Below is a small trained network, with its code and all its weights. Each question gives an input and a class and asks what happens when units are switched off, that is, made to give their printed mean instead of their output.

import numpy as np


def w(rows, s, z=0):
    codes = np.array(rows[::2]) - 128.0
    scale = np.full(codes.shape[1], s)
    scale[-1] = z or s
    return codes * scale


def f(y):
    return np.maximum(y, 0)


def log_softmax(a):
    a = a - a.max(-1, keepdims=True)
    return a - np.log(np.exp(a).sum(-1, keepdims=True))


def net(x, mask):
    res = np.array(x, float).reshape(1, 5) / 4 @ E
    y = f(res @ A[0][:, :-1].T + A[0][:, -1])
    res = res + np.where(mask, y, B[0][:, -1]) @ B[0][:, :-1]
    return log_softmax(res[-1] @ U[:, :-1].T + U[:, -1])


A, B = {}, {}
E = w([
[116,221,210,181,165,201,143,213,179,64],'x0',
[57,91,215,95,102,36,82,77,169,30],'x1',
[140,163,121,167,107,96,118,113,139,145],'x2',
[118,151,192,30,89,127,70,165,220,221],'x3',
[159,168,43,73,219,45,255,144,226,110],'x4',
],0.0079)
A[0] = w([
[138,153,133,126,117,166,123,123,141,108,108],'n1',
[138,201,169,138,147,169,132,146,135,84,108],'n2',
[132,199,187,144,129,167,133,169,185,99,69],'n3',
[133,180,109,169,158,206,156,151,136,173,80],'n4',
[145,142,124,103,131,164,116,145,160,196,20],'n5',
[95,154,127,142,118,179,132,158,155,101,127],'n6',
[142,144,90,136,163,92,168,124,135,116,131],'n7',
[117,142,162,104,110,167,163,154,128,101,102],'n8',
[136,140,193,41,90,139,77,141,218,224,1],'n9',
[119,120,182,91,147,137,106,146,162,213,20],'n10',
[116,134,190,138,73,198,59,111,78,152,162],'n11',
[113,100,170,121,139,62,100,114,129,74,41],'n12',
[122,190,174,169,150,177,134,140,161,69,97],'n13',
[111,129,140,161,117,162,95,125,87,148,131],'n14',
[153,86,76,194,161,136,138,112,76,49,21],'n15',
[100,150,112,170,118,146,164,134,90,44,58],'n16',
[85,105,202,136,136,73,117,80,167,74,32],'n17',
[112,166,57,76,169,75,237,152,222,109,186],'n18',
[118,159,162,159,127,176,125,137,143,117,65],'n19',
[111,83,173,199,98,163,65,131,32,151,114],'n20',
[119,83,168,100,73,46,106,107,152,37,62],'n21',
[121,79,87,90,117,92,112,79,99,164,118],'n22',
[123,31,56,70,91,48,104,78,63,220,71],'n23',
[126,144,179,138,136,117,115,113,172,57,118],'n24',
[145,138,51,152,130,237,177,133,82,255,25],'n25',
[117,145,90,148,138,153,146,148,113,185,33],'n26',
[144,109,93,197,128,125,157,100,37,46,39],'n27',
],0.01,0.0017)
B[0] = w([
[141,112,131,143,117,114,130,130,128,135,144],'n1',
[142,65,134,161,131,112,139,133,103,159,174],'n2',
[129,54,119,177,146,125,150,129,91,160,188],'n3',
[141,132,129,119,110,119,91,152,55,96,186],'n4',
[76,167,121,105,116,128,129,136,101,128,168],'n5',
[139,104,125,175,134,113,126,118,116,133,160],'n6',
[137,126,155,84,130,146,124,121,179,129,178],'n7',
[148,116,121,167,114,115,125,112,122,143,153],'n8',
[7,189,106,118,125,120,185,103,145,166,228],'n9',
[76,180,116,138,115,111,144,110,151,145,181],'n10',
[199,122,127,103,152,145,130,102,225,101,229],'n11',
[135,169,115,106,116,128,101,150,84,94,182],'n12',
[126,57,125,181,139,116,130,130,91,167,183],'n13',
[155,119,131,96,143,150,136,121,173,110,180],'n14',
[52,182,125,139,97,107,150,121,154,177,199],'n15',
[69,143,110,124,123,118,156,114,131,169,175],'n16',
[140,157,111,89,126,137,94,151,50,93,197],'n17',
[211,118,149,107,134,164,108,84,253,100,253],'n18',
[132,83,125,155,145,119,131,124,129,145,162],'n19',
[197,134,142,87,136,134,131,104,241,106,238],'n20',
[146,172,128,90,114,146,106,174,58,87,211],'n21',
[142,77,143,186,140,128,123,130,102,155,191],'n22',
[148,26,132,231,149,117,149,148,90,165,241],'n23',
[157,128,133,134,108,124,101,156,81,114,174],'n24',
[139,173,135,86,111,121,77,163,26,52,229],'n25',
[116,131,130,93,118,120,112,148,97,93,166],'n26',
[26,175,119,108,134,129,160,114,151,174,212],'n27',
],0.017,0.014)
U = w([
[217,120,143,81,135,169,135,104,229,93,230],'0',
[150,18,117,230,137,114,153,179,58,181,244],'1',
[144,178,108,69,71,137,83,232,15,45,3],'2',
[2,203,89,111,86,119,199,118,145,199,36],'3',
],0.0096,0.00047)

Each question gives the input, the list of numbers given to net, and the class t.
The units are the neurons (one row each of A and B). Each row of codes is followed by its name. A weight is (code - 128) times the scale printed after its matrix; where a second scale follows, it is the last column's (A, B and U).
mask holds one flag per neuron, in row order. A switched-off neuron (its flag False) gives its mean, the last column of its row in B, instead of its output. The means were averaged over made-up inputs and are rounded, as every weight is.
A unit's drop is (log p(t) with every unit on - log p(t) with that unit switched off) / (log p(t) with every unit on - log p(t) with every unit switched off).
The circuit of an input: a set's keep is (log p(t) with only the set's units on - log p(t) with every unit switched off) / (log p(t) with every unit on - log p(t) with every unit switched off). Starting from the 12 units with the biggest drops (on a tie, the unit counted first), units are removed one at a time, each time the one whose removal leaves the highest keep (on an exact tie, the one counted first), for as long as the keep stays at least 0.8.
units of the circuit, in order: the units of the circuit, biggest drop first
most important unit: the unit with the biggest drop
top k neurons: the k neurons with the biggest drops, biggest first
drop when u is switched off: that unit's drop, to one decimal
input [-3,3,-6,-5,-6], class 0: top 2 neurons : (n20 n9)
input [1,-8,-6,5,4], class 2: most important unit : n25
input [6,5,-1,-6,-7], class 0: top 2 neurons : (n20 n11)
input [0,-7,-3,7,-1], class 2: top 3 neurons : (n25 n4 n27)
input [2,0,-2,-7,6], class 3: top 4 neurons : (n15 n27 n20 n11)
input [-8,7,-1,-7,3], class 1: top 2 neurons : (n23 n22)
input [3,5,0,-5,4], class 2: top 3 neurons : (n9 n20 n17)
input [6,-3,-6,-7,-4], class 3: top 3 neurons : (n27 n15 n23)
input [-3,4,1,5,-4], class 3: top 4 neurons : (n9 n18 n25 n10)
input [3,-2,-8,4,-1], class 3: top 2 neurons : (n23 n9)
input [-3,0,-8,7,-5], class 3: top 2 neurons : (n9 n18)
input [6,3,-8,-8,0], class 3: top 2 neurons : (n27 n15)
input [-7,-8,-3,5,7], class 2: top 3 neurons : (n25 n20 n11)
input [-4,-8,5,-5,6], class 2: units of the circuit, in order : (n25)
input [-7,-8,-2,2,1], class 2: top 3 neurons : (n25 n26 n3)
input [-7,-6,-2,5,1], class 1: drop when n23 is switched off : 3.9
input [8,-3,7,-1,7], class 1: drop when n2 is switched off : 0.5
input [2,0,4,-6,-7], class 0: drop when n20 is switched off : 4.8
